Below are the code and all the weights of a small trained network. Each question names an input and a target symbol and asks about switching units off, where a switched-off unit gives its printed mean instead of its output.

import numpy as np


def w(rows, s, z=0):
    codes = np.array(rows[::2]) - 128.0
    scale = np.full(codes.shape[1], s)
    scale[-1] = z or s
    return codes * scale


def f(y):
    return np.maximum(y, 0)


def softmax(a):
    e = np.exp(a - a.max(-1, keepdims=True))
    return e / e.sum(-1, keepdims=True)


def log_softmax(a):
    a = a - a.max(-1, keepdims=True)
    return a - np.log(np.exp(a).sum(-1, keepdims=True))


def net(x, mask):
    ids = ['δεηλμξψω'.index(c) for c in x.split()]
    T = len(ids)
    res = E[ids] + P[:T]
    r = res
    for j in range(3):
        rows = slice(3 * j, 3 * j + 3)
        q, k, v = (r @ M[0][rows].T for M in (Q, K, V))
        z = softmax(np.where(np.tri(T) > 0, q @ k.T / 3**0.5, -1e9)) @ v
        o = O[0][rows]
        res = res + np.where(mask[j], z, o[:, -1]) @ o[:, :-1]
    y = f(res @ A[0][:, :-1].T + A[0][:, -1])
    res = res + np.where(mask[3:7], y, B[0][:, -1]) @ B[0][:, :-1]
    return log_softmax(res[-1] @ U[:, :-1].T + U[:, -1])


Q, K, V, O, A, B = {}, {}, {}, {}, {}, {}
E = w([
[111,165,194],'δ',
[143,124,113],'ε',
[127,175,171],'η',
[78,39,251],'λ',
[113,158,77],'μ',
[53,73,157],'ξ',
[91,113,123],'ψ',
[117,36,59],'ω',
],0.016)
P = w([
[189,195,150],'0',
[59,148,121],'1',
[58,163,96],'2',
[62,162,80],'3',
[58,170,73],'4',
[38,152,83],'5',
[10,135,94],'6',
[1,127,96],'7',
],0.0075)
Q[0] = w([
[169,255,190],'h0',
[109,208,36],'h0',
[204,104,91],'h0',
[119,145,131],'h1',
[107,130,150],'h1',
[48,200,92],'h1',
[55,109,30],'h2',
[222,67,142],'h2',
[111,154,142],'h2',
],0.019)
K[0] = w([
[224,212,161],'h0',
[141,179,46],'h0',
[179,15,87],'h0',
[158,176,145],'h1',
[128,107,148],'h1',
[227,211,138],'h1',
[249,87,167],'h2',
[74,75,100],'h2',
[126,155,136],'h2',
],0.019)
V[0] = w([
[126,129,92],'h0',
[145,81,94],'h0',
[174,135,120],'h0',
[114,89,125],'h1',
[121,96,125],'h1',
[97,98,125],'h1',
[104,117,139],'h2',
[5,126,132],'h2',
[95,181,78],'h2',
],0.017)
O[0] = w([
[160,71,204,96],'h0',
[154,94,238,2],'h0',
[17,65,166,23],'h0',
[152,158,192,38],'h1',
[147,151,161,51],'h1',
[157,133,255,68],'h1',
[110,108,146,135],'h2',
[2,42,132,164],'h2',
[17,178,23,140],'h2',
],0.0088,0.0044)
A[0] = w([
[149,22,7,2],'n0',
[255,16,36,156],'n1',
[66,44,119,232],'n2',
[211,54,88,1],'n3',
],0.009,0.0032)
B[0] = w([
[55,114,221,245],'n0',
[178,8,168,217],'n1',
[243,215,139,253],'n2',
[103,195,216,147],'n3',
],0.011,0.0062)
U = w([
[147,182,57,253],'δ',
[8,146,110,86],'ε',
[63,52,87,120],'η',
[35,2,63,219],'λ',
[58,107,132,15],'μ',
[90,199,197,32],'ξ',
[129,88,126,156],'ψ',
[216,108,11,135],'ω',
],0.0095,0.0028)

Each question gives the input, a string of symbols that net reads in full, and the target symbol t.
The units are the heads (3 rows each of Q, K, V and O) and the neurons (one row each of A and B). Each row of codes is followed by its name. A weight is (code - 128) times the scale printed after its matrix; where a second scale follows, it is the last column's (O, A, B and U).
mask holds one flag per unit, heads first, then neurons. A switched-off unit (its flag False) gives its mean, the last column of its rows in O or B, instead of its output. The means were averaged over made-up inputs and are rounded, as every weight is.
A unit's drop is (log p(t) with every unit on - log p(t) with that unit switched off) / (log p(t) with every unit on - log p(t) with every unit switched off).
The circuit of an input: a set's keep is (log p(t) with only the set's units on - log p(t) with every unit switched off) / (log p(t) with every unit on - log p(t) with every unit switched off). Starting from all 7 units, units are removed one at a time, each time the one whose removal leaves the highest keep (on an exact tie, the one counted first), for as long as the keep stays at least 0.8.
units of the circuit, in order: the units of the circuit, biggest drop first
most important unit: the unit with the biggest drop
top k neurons: the k neurons with the biggest drops, biggest first
which heads matter: for each layer, one digit per head in row order, 1 if its drop is at least 0.15 and else 0, layers parted by /
drop when u is switched off: that unit's drop, to one decimal
input λ ψ ε, target ψ: units of the circuit, in order	h2, n1
input η ω δ ε δ, target ε: top 2 neurons	n0, n1
input μ ψ ψ ε δ ε ε ω, target ψ: units of the circuit, in order	h0, n2
input η ψ ε η ω δ η λ, target ξ: which heads matter	010
input η ε η η ε, target λ: units of the circuit, in order	h1, n1, n0
input ε η λ ε ε ξ, target ω: units of the circuit, in order	h2, h0
input ξ ψ δ η μ ψ, target ξ: top 3 neurons	n2, n0, n1
input η λ ω ε, target λ: units of the circuit, in order	h1, n1
input ψ ξ η ε η, target ε: units of the circuit, in order	h2
input λ λ η ξ, target ψ: which heads matter	001
input η ξ η η ε ω, target ψ: top 2 neurons	n1, n3
input η η ψ δ ψ, target λ: drop when n1 is switched off	0.4
input ξ δ ψ ε ω μ ω ψ, target ξ: drop when h2 is switched off	0.5
input μ ω δ η η ψ, target ε: drop when h2 is switched off	0.8
input δ ψ δ ε δ, target ε: most important unit	h0
